Below are the code and all the weights of a small trained network. Each question names an input and a target symbol and asks about switching units off, where a switched-off unit gives its printed mean instead of its output.

import numpy as np


def w(rows, s, z=0):
    codes = np.array(rows[::2]) - 128.0
    scale = np.full(codes.shape[1], s)
    scale[-1] = z or s
    return codes * scale


def norm(h):
    return h / np.sqrt((h * h).mean(-1, keepdims=True) + 1e-5)


def f(y):
    return y / 2 * (1 + np.tanh(0.7978845608 * (y + 0.044715 * y**3)))


def softmax(a):
    e = np.exp(a - a.max(-1, keepdims=True))
    return e / e.sum(-1, keepdims=True)


def log_softmax(a):
    a = a - a.max(-1, keepdims=True)
    return a - np.log(np.exp(a).sum(-1, keepdims=True))


def net(x, mask):
    ids = ['ΠΣαβζηλμξτφω'.index(c) for c in x.split()]
    T = len(ids)
    res = E[ids] + P[:T]
    u = 0
    for l in range(2):
        r = norm(res)
        for j in range(3):
            rows = slice(3 * j, 3 * j + 3)
            q, k, v = (r @ M[l][rows].T for M in (Q, K, V))
            z = softmax(np.where(np.tri(T) > 0, q @ k.T / 3**0.5, -1e9)) @ v
            o = O[l][rows]
            res = res + np.where(mask[u + j], z, o[:, -1]) @ o[:, :-1]
        u += 3
        y = f(norm(res) @ A[l][:, :-1].T + A[l][:, -1])
        res = res + np.where(mask[u : u + 12], y, B[l][:, -1]) @ B[l][:, :-1]
        u += 12
    return log_softmax(norm(res)[-1] @ U[:, :-1].T + U[:, -1])


Q, K, V, O, A, B = {}, {}, {}, {}, {}, {}
E = w([
[192,93,193,134,146,149,109,110],'Π',
[70,148,90,106,145,60,143,139],'Σ',
[127,143,4,111,177,143,143,162],'α',
[114,87,113,121,124,137,94,107],'β',
[100,93,111,127,107,117,112,89],'ζ',
[194,84,104,128,106,143,116,101],'η',
[132,115,121,135,112,78,108,93],'λ',
[168,194,138,157,163,97,104,99],'μ',
[118,169,145,147,165,169,171,68],'ξ',
[151,163,120,71,110,141,118,140],'τ',
[131,171,163,71,126,115,146,81],'φ',
[122,111,130,178,98,139,186,93],'ω',
],0.028)
P = w([
[78,44,80,94,252,51,243,142],'0',
[88,73,83,121,194,61,180,138],'1',
[103,81,101,128,150,69,147,158],'2',
[113,87,115,134,124,100,103,164],'3',
[124,90,132,139,118,128,76,148],'4',
[138,102,140,150,88,137,47,150],'5',
[142,109,153,151,74,157,24,146],'6',
[147,125,162,156,52,175,2,141],'7',
],0.0095)
Q[0] = w([
[96,132,130,69,124,216,237,239],'0.h0',
[168,120,199,95,130,140,111,115],'0.h0',
[130,130,120,123,217,84,136,168],'0.h0',
[138,123,184,99,181,176,175,171],'0.h1',
[109,118,161,145,132,75,158,185],'0.h1',
[104,156,61,99,193,154,150,187],'0.h1',
[241,74,164,163,158,195,255,204],'0.h2',
[153,177,139,129,112,195,111,185],'0.h2',
[109,101,165,147,73,204,77,18],'0.h2',
],0.0096)
K[0] = w([
[134,33,105,121,254,69,140,162],'0.h0',
[107,84,125,184,66,141,79,110],'0.h0',
[62,123,101,98,131,112,206,174],'0.h0',
[117,63,126,159,191,78,131,137],'0.h1',
[104,138,68,105,145,129,201,187],'0.h1',
[114,155,30,76,208,144,138,146],'0.h1',
[147,115,111,85,196,137,134,210],'0.h2',
[103,133,114,34,148,144,111,172],'0.h2',
[163,126,156,155,74,144,73,109],'0.h2',
],0.0096)
V[0] = w([
[93,123,141,154,171,119,116,102],'0.h0',
[144,87,132,91,123,144,198,147],'0.h0',
[148,156,108,84,77,130,104,61],'0.h0',
[115,84,127,205,64,110,140,181],'0.h1',
[128,150,192,107,141,147,108,96],'0.h1',
[161,183,118,127,103,88,165,120],'0.h1',
[116,145,149,244,177,131,196,148],'0.h2',
[127,138,139,154,102,78,95,127],'0.h2',
[101,140,146,152,82,90,187,97],'0.h2',
],0.011)
O[0] = w([
[112,193,255,176,142,169,75,200,250],'0.h0',
[176,162,209,101,47,192,110,78,153],'0.h0',
[180,53,140,125,220,225,180,155,146],'0.h0',
[162,134,130,169,149,115,32,36,61],'0.h1',
[140,140,167,98,109,147,147,179,144],'0.h1',
[188,131,148,100,128,133,169,120,8],'0.h1',
[96,74,91,116,144,92,123,59,24],'0.h2',
[185,104,176,159,216,155,93,156,150],'0.h2',
[119,84,174,55,181,118,106,82,84],'0.h2',
],0.0071,0.0027)
A[0] = w([
[204,156,174,125,138,84,144,108,116],'0.n0',
[161,131,118,58,119,80,91,171,93],'0.n1',
[59,96,91,112,180,96,128,211,121],'0.n2',
[229,87,100,58,120,178,138,165,206],'0.n3',
[129,35,92,148,162,133,151,101,82],'0.n4',
[142,137,156,102,85,178,118,125,35],'0.n5',
[108,140,2,110,182,158,116,123,171],'0.n6',
[129,123,173,146,119,133,163,89,4],'0.n7',
[140,185,141,129,127,149,125,95,177],'0.n8',
[122,112,202,54,117,142,179,198,47],'0.n9',
[134,141,86,157,144,127,173,170,99],'0.n10',
[212,93,177,65,121,169,122,57,71],'0.n11',
],0.0093,0.002)
B[0] = w([
[173,179,196,77,52,215,144,123,200],'0.n0',
[83,106,60,147,155,146,104,165,155],'0.n1',
[115,170,153,165,173,45,122,123,216],'0.n2',
[107,130,82,86,65,70,232,166,252],'0.n3',
[224,146,148,38,83,159,138,58,175],'0.n4',
[184,162,186,175,105,79,128,178,163],'0.n5',
[108,156,20,146,1,52,94,126,191],'0.n6',
[57,117,149,236,161,141,86,51,146],'0.n7',
[122,162,8,92,204,144,164,157,159],'0.n8',
[128,110,116,83,130,172,110,187,202],'0.n9',
[135,124,34,65,87,87,60,112,137],'0.n10',
[118,212,74,126,88,84,107,118,249],'0.n11',
],0.0073,0.0046)
Q[1] = w([
[23,120,99,127,123,124,227,87],'1.h0',
[90,148,170,182,180,165,136,102],'1.h0',
[184,149,187,106,2,177,88,33],'1.h0',
[168,41,195,126,80,163,205,129],'1.h1',
[130,175,30,177,140,156,96,108],'1.h1',
[97,202,132,118,73,139,205,74],'1.h1',
[159,119,241,162,140,106,158,130],'1.h2',
[172,175,149,85,129,147,134,142],'1.h2',
[133,238,156,114,59,164,129,147],'1.h2',
],0.0087)
K[1] = w([
[71,98,129,63,111,26,209,113],'1.h0',
[8,144,138,129,222,173,196,125],'1.h0',
[184,56,185,157,34,118,178,84],'1.h0',
[115,149,162,108,2,43,132,172],'1.h1',
[110,53,105,151,104,113,97,183],'1.h1',
[107,108,140,36,147,63,132,138],'1.h1',
[170,76,61,192,120,120,75,122],'1.h2',
[112,125,191,178,168,127,143,97],'1.h2',
[125,28,110,193,44,139,224,151],'1.h2',
],0.0082)
V[1] = w([
[60,112,155,149,85,169,101,101],'1.h0',
[180,167,82,135,143,161,88,204],'1.h0',
[194,178,113,39,136,109,3,160],'1.h0',
[155,75,163,203,161,108,119,146],'1.h1',
[164,135,173,72,88,113,42,150],'1.h1',
[99,191,99,162,196,112,79,59],'1.h1',
[174,180,68,69,215,125,83,166],'1.h2',
[170,202,166,165,137,166,85,106],'1.h2',
[190,177,142,1,161,131,48,133],'1.h2',
],0.0072)
O[1] = w([
[144,88,71,100,117,185,133,188,138],'1.h0',
[59,144,154,83,78,49,154,47,109],'1.h0',
[99,101,114,151,188,76,255,135,228],'1.h0',
[111,116,96,122,145,134,88,93,63],'1.h1',
[119,60,41,101,153,155,97,186,253],'1.h1',
[113,150,166,108,95,122,161,176,174],'1.h1',
[125,162,91,135,118,135,80,128,2],'1.h2',
[133,167,138,133,110,80,110,83,126],'1.h2',
[146,152,221,103,122,99,167,163,137],'1.h2',
],0.0083,0.0022)
A[1] = w([
[160,90,27,151,139,93,174,121,144],'1.n0',
[127,132,93,86,148,143,132,240,153],'1.n1',
[135,118,229,123,104,165,123,188,91],'1.n2',
[151,113,120,132,244,31,137,127,102],'1.n3',
[206,93,107,121,153,134,116,139,125],'1.n4',
[160,100,149,140,82,178,106,159,2],'1.n5',
[67,140,99,83,198,76,132,106,42],'1.n6',
[126,150,210,146,86,166,159,57,137],'1.n7',
[29,191,124,89,51,124,134,79,146],'1.n8',
[126,172,121,49,128,142,48,69,90],'1.n9',
[36,130,146,107,195,184,177,68,161],'1.n10',
[168,151,194,140,147,111,154,118,131],'1.n11',
],0.011,0.004)
B[1] = w([
[130,155,214,134,64,164,112,89,202],'1.n0',
[126,154,142,136,184,123,197,104,247],'1.n1',
[154,166,123,116,112,115,80,182,253],'1.n2',
[184,132,177,120,127,145,159,106,212],'1.n3',
[147,125,18,120,137,155,115,123,177],'1.n4',
[128,158,78,187,83,118,114,79,183],'1.n5',
[156,163,150,157,130,40,18,112,178],'1.n6',
[103,101,151,171,92,203,82,131,201],'1.n7',
[128,64,152,166,192,153,134,170,187],'1.n8',
[92,158,51,2,146,87,115,103,140],'1.n9',
[87,96,99,228,147,43,199,176,172],'1.n10',
[69,110,83,136,87,139,80,144,194],'1.n11',
],0.0095,0.0059)
U = w([
[62,199,50,123,70,90,142,101,10],'Π',
[152,159,78,142,136,136,122,143,35],'Σ',
[132,138,113,114,116,138,115,145,64],'α',
[49,89,111,206,112,136,164,182,129],'β',
[157,57,67,120,185,147,101,170,102],'ζ',
[116,94,133,164,87,182,112,34,148],'η',
[228,81,171,119,170,155,119,135,111],'λ',
[141,171,194,155,128,70,122,108,252],'μ',
[101,187,203,113,38,167,61,183,133],'ξ',
[149,141,150,87,39,150,199,61,141],'τ',
[133,152,151,61,147,169,202,200,177],'φ',
[121,155,80,12,149,149,71,108,246],'ω',
],0.011,0.0028)

Each question gives the input, a string of symbols that net reads in full, and the target symbol t.
The units are the heads (3 rows each of Q, K, V and O) and the neurons (one row each of A and B). Each row of codes is followed by its name. A weight is (code - 128) times the scale printed after its matrix; where a second scale follows, it is the last column's (O, A, B and U).
mask holds one flag per unit, layer by layer, with each layer's heads first. A switched-off unit (its flag False) gives its mean, the last column of its rows in O or B, instead of its output. The means were averaged over made-up inputs and are rounded, as every weight is.
A unit's drop is (log p(t) with every unit on - log p(t) with that unit switched off) / (log p(t) with every unit on - log p(t) with every unit switched off).
unit that matters most: the unit with the biggest drop
top k neurons: the k neurons with the biggest drops, biggest first
k most important neurons of layer l: the k neurons of layer l with the biggest drops, biggest first
which heads matter: for each layer, one digit per head in row order, 1 if its drop is at least 0.15 and else 0, layers parted by /
input β ξ β, target ξ: unit that matters most : 1.h1
input Π β τ μ τ β, target τ: which heads matter : 100 / 000
input φ μ ξ β, target ξ: top 2 neurons : 0.n3, 0.n2
input Σ Σ μ λ, target μ: which heads matter : 100 / 100
input ξ μ ζ, target ξ: which heads matter : 000 / 110
input Π φ Σ ξ ξ β τ α, target Π: which heads matter : 000 / 000
input Σ ξ Π, target ξ: which heads matter : 100 / 000
input ξ Π Π β λ β ζ, target λ: which heads matter : 101 / 100
input τ ξ λ ζ Π β α, target Π: top 2 neurons : 0.n6, 1.n0
input ω ω Π β ξ, target β: which heads matter : 010 / 000
input ω β Π μ τ ξ β, target τ: which heads matter : 100 / 110
input ξ β ζ, target ξ: which heads matter : 100 / 110
input μ ω ξ α Σ φ β λ, target φ: which heads matter : 111 / 000
input φ ξ λ Σ β ζ, target ζ: unit that matters most : 0.h1
input τ Σ ζ, target τ: top 2 neurons : 0.n11, 0.n4
input τ Σ β λ, target λ: which heads matter : 000 / 100
input β τ φ Σ Π, target ξ: which heads matter : 000 / 100
input Π λ η Π β, target η: top 2 neurons : 1.n0, 1.n10
input τ ζ β ω, target η: which heads matter : 010 / 000
input ω Π α λ ω ζ, target ω: unit that matters most : 1.n9
input ξ ξ ω, target η: which heads matter : 000 / 100
input μ φ μ φ Σ, target μ: top 3 neurons : 1.n6, 0.n2, 1.n3
input ξ τ μ, target τ: which heads matter : 100 / 000
input Σ Π α ξ μ, target ξ: 2 most important neurons of layer 0 : 0.n0, 0.n8
input β β ξ ω ξ Σ Π ζ, target ζ: top 2 neurons : 0.n11, 1.n0
input β φ η ξ ζ μ Σ, target μ: top 2 neurons : 0.n2, 1.n6
input Π μ ξ β η Π φ, target φ: unit that matters most : 0.h0
input Π β ξ Π φ Σ β, target φ: top 2 neurons : 1.n1, 0.n3
input Σ ζ τ η μ Π ξ, target β: top 2 neurons : 1.n10, 0.n8
input μ ζ Π τ β λ, target τ: 2 most important neurons of layer 0 : 0.n3, 0.n11
